[[-30.4  -5.4 -18.6 -11.4  12.9 -22.2   5.4  -6.8  -4.4 -29.6 -10.2 -28.5]
 [  4.1   5.9   2.4  -3.7  -7.3   6.9   2.5   9.0   0.1   4.5  -0.1  -5.0]
 [  0.9   2.4   0.3  -0.5  -3.2  -3.4   1.1   0.6  -2.3   0.3   0.3   0.8]
 [ -1.2  23.2  23.3  19.0  36.2  14.3  24.8 -23.3  -8.3 -24.2  -4.3  20.2]
 [  5.8  -4.2  -4.2   0.5   1.9  -0.3   1.4   1.1  -3.3   1.1   0.1  -2.2]
 [-13.6   1.5   4.2   7.9   0.7  -6.2  -8.2  -2.6   7.2  17.5   8.8  -1.3]
 [  2.5   4.9  -0.8 -12.6  -4.7   4.5  -4.2  -7.3 -15.1  10.0   5.0   5.1]
 [ 55.3 -39.5 -41.9   2.5  19.4  -3.9   8.5  14.9 -32.6  11.1   4.2 -19.9]
 [ -0.2   7.2   7.1   5.4  11.0   4.6   7.2  -7.4  -2.7  -7.4  -1.4   6.1]
 [ 33.5 -23.8 -24.9   1.7  12.0  -2.3   5.1   9.0 -19.6   6.7   2.5 -12.2]
 [ 13.3   2.6 -17.5  -9.7  -3.8 -27.4  18.1 -10.7   3.0   5.0   0.6  20.3]
 [  3.4   6.4  -1.0 -16.8  -6.6   6.7  -5.4  -9.2 -19.4  13.4   6.6
    6.9]]
6.9

[[-13.6 -16.2   2.2 -17.6   0.3   5.2  -3.4 -20.6 -25.2  -8.3]
 [ 54.2   5.5   5.0   9.2  -7.1  16.5  13.5  51.5  39.5   1.4]
 [ 33.3  22.0  24.4  22.4   2.2 -12.1 -11.2  32.2  28.2 -18.9]
 [ 12.8  13.2   1.5  14.1   9.7   0.6   2.2  17.8  20.2  -2.1]
 [-41.0 -16.7 -17.5 -22.4  10.6  13.8   7.8 -43.7 -38.5   5.8]
 [  0.9  25.7  -3.5  18.2  12.2   9.0  14.2   5.2   9.2   9.6]
 [-32.5  -3.5   4.5  -7.3   2.3   0.6  -6.0 -38.1 -37.8 -11.2]
 [-31.7  28.6 -16.7  11.6  18.4  18.1  27.5 -26.8 -18.3  25.7]
 [  9.3  12.0   8.0  20.8   1.9  -6.8  -8.3  13.6  17.2 -16.5]
 [-31.8  10.1  -2.9  10.8  12.5  -4.7  -4.5 -23.0 -13.4  -5.6]
 [-35.8  -7.4  -2.2 -14.4   5.3   7.6   0.3 -42.0 -40.7  -2.5]]
-2.5

[[-17.2  53.3  16.1  36.1  25.3 -14.1  -0.7]
 [ 45.2  32.7  36.9  34.6   5.6 -22.2 -20.4]
 [-11.8 -29.0 -13.5 -36.5   1.8  29.3  16.0]
 [ 43.4  42.7  14.4  33.4   7.5   4.7  15.1]
 [ 17.3  28.9  11.4  29.7  13.8  -7.0  -3.0]]
-3.0

[[ 10.7 -10.1 -11.3  -7.4  -0.1   3.9   6.1  -5.1  -4.1   2.8  -3.1  -0.3
  -14.0   0.0  -7.2   0.3]
 [ -4.9  21.0 -12.2  16.9  -0.2  -5.0  -3.1   5.5   8.3  -9.9  15.9   0.0
   24.5 -10.0  20.8 -13.4]
 [ -9.5  12.4  -9.3  14.7   0.0  -5.9  -3.5  -0.6  12.3  -3.4  12.3   0.0
   20.0   2.4  19.3  10.0]
 [ -1.3 -12.9  10.9 -10.9   0.0  -1.5  -2.1   1.8  -6.2   6.3 -10.8   0.1
  -11.9  -2.0 -14.6  -5.5]
 [  1.2  -6.9  48.7  -6.1  -0.2   1.4   1.3  -7.6  -4.5  10.1  -4.5  -0.3
  -10.0  -8.9  -7.0 -14.2]
 [-23.2   7.4  42.6   7.1   0.3 -18.9  -9.5  -5.2   5.0 -13.0   6.8   0.1
    9.6 -10.2   9.7 -18.7]]
-18.7

[[-25.9  25.6 -55.0  50.8  -2.9  10.7 -16.9 -45.1 -12.5  14.5  19.6  -7.7
   32.7 -35.3 -15.5]
 [  1.0  -7.5   2.8   0.6  -8.6   2.3 -19.3   0.3   4.7  -9.1   7.5   7.5
   -7.9  -0.7  -8.3]
 [  8.3  -8.2 -12.4   2.6  -9.0   5.6 -24.0  -6.1  -2.9 -13.5   3.3   7.2
   -6.8 -14.4  -2.9]
 [-11.9  -1.8 -12.8  36.6  -9.3   8.8 -23.0 -12.3 -14.1  -7.7  24.0  -3.8
    4.2 -13.8 -24.6]
 [  0.0  -5.2  -2.2   5.2 -10.7   7.3 -10.5  -7.1  -6.5 -13.1  -0.2   8.5
   -5.1  -6.1  -4.4]
 [-17.9  23.4 -59.5  53.9   6.5   8.8 -17.3 -46.4 -10.7  15.4  21.4  -8.7
   34.0 -39.5 -20.6]
 [  9.7 -14.4   3.3   2.0  -3.2   0.9 -16.4  -0.7  -5.3 -12.4   2.9   7.7
   -9.6  -4.4 -12.3]
 [ -6.9  -7.4   2.6   0.7  -5.9   2.6 -19.5   2.8  -2.2 -10.8   5.3   6.3
   -8.9  -6.8 -11.4]
 [ 12.4  -8.2  -7.7   1.5 -13.3   7.7 -13.5 -11.9  -3.2 -12.0  -0.4  12.3
   -4.1 -12.8   1.1]]
1.1
---
[[-17.2, 14.3, 42.3, 15.6, -43.8, 19.6],
[-17.8, 7.4, 43.3, 10.4, -39.1, 18.3],
[22.2, 16.9, -67.3, 12.4, 3.4, -13.1]] result: 12.4

[[50.7, 21.9, -41.1, 10.1],
[-12.6, -14.7, -5.9, -35.3],
[23.9, 11.3, -17.9, 6.7]] result: 11.3

[[-9.2, 8.4, 2.8, 3.3, -54.9],
[-10.0, 7.2, 2.7, 3.0, -55.0],
[-9.5, 6.0, 1.5, 2.2, -54.4]] result: 1.5

[[8.9, -44.0, 20.8, 66.8, 11.5],
[-5.7, 36.7, -22.6, 9.8, 49.0],
[23.9, -34.7, 1.0, -23.8, -59.4]] result: 1.0

[[20.7, 12.9, -13.0, 41.1, 43.1, 8.3, -31.7],
[-20.7, -19.5, 56.7, 64.9, 24.4, -20.9, -8.7],
[22.8, 1.3, -11.0, 25.6, 19.3, 21.1, -28.6]] result: 19.3

[[30.0, 38.1, -5.4, -0.2, 59.3],
[21.1, 5.7, -11.9, 52.8, 2.5],
[13.2, -0.8, -4.4, 49.2, -9.0]] result: -4.4

[[50.7, -12.2, -14.8, 34.7, 15.8, 40.4],
[19.4, 6.3, 1.8, 22.6, -2.8, 14.7],
[3.9, 1.0, 24.5, 21.1, -0.5, -13.6]] result: 21.1
---
[[11.6, 6.8, 6.3, 6.2, 10.4, 9.6],
[16.9, 7.2, 12.9, 9.4, 27.0, 9.7],
[50.9, 26.9, 49.1, 27.3, -4.7, 53.2]] → 27.3

[[-2.6, 24.3, -0.2, 6.6],
[34.0, 55.9, 23.4, 59.3],
[44.0, 37.1, 26.0, -26.0]] → 37.1

[[16.1, 27.4, 5.8, 17.1, 37.5, 14.6],
[16.3, 25.6, 16.8, 4.8, 48.8, 22.9],
[16.9, 27.3, 10.1, 5.1, 34.5, 28.9]] → 5.1

[[-28.7, 35.3, -49.4, -2.7],
[10.6, 4.5, -18.7, -30.5],
[46.4, -16.8, 6.5, -31.7]] → -16.8

[[26.6, 2.4, -5.4, -30.0, 17.8, 56.1],
[15.6, -43.7, -47.2, 54.0, -12.9, -20.6],
[-44.3, -16.2, 26.9, 26.1, 7.4, 13.4]] → 26.1

[[19.9, -7.0, 33.8, 56.5],
[8.1, -22.8, 53.2, -13.7],
[38.4, 12.7, 60.2, 65.9]] → 12.7

[[-47.2, 46.0, -26.3, -13.8, 42.2, 2.6, -23.9],
[-60.0, 42.9, -59.0, 57.3, 63.7, 55.3, 5.5],
[-52.0, 43.8, -33.3, 39.9, 52.4, 35.6, 58.8]] → 52.4

[[-58.4, 59.3, -58.9, 58.5, -60.4, -60.7],
[57.8, -61.5, 56.6, -63.4, 59.0, 55.6],
[-60.6, -58.2, -51.1, 58.1, 58.1, 63.3]] → 58.1

[[37.0, -4.9, -12.7, -11.1, 0.0],
[-5.2, 0.0, -14.0, 23.4, 22.2],
[0.0, -38.9, -52.4, 12.4, 5.2]] → -52.4
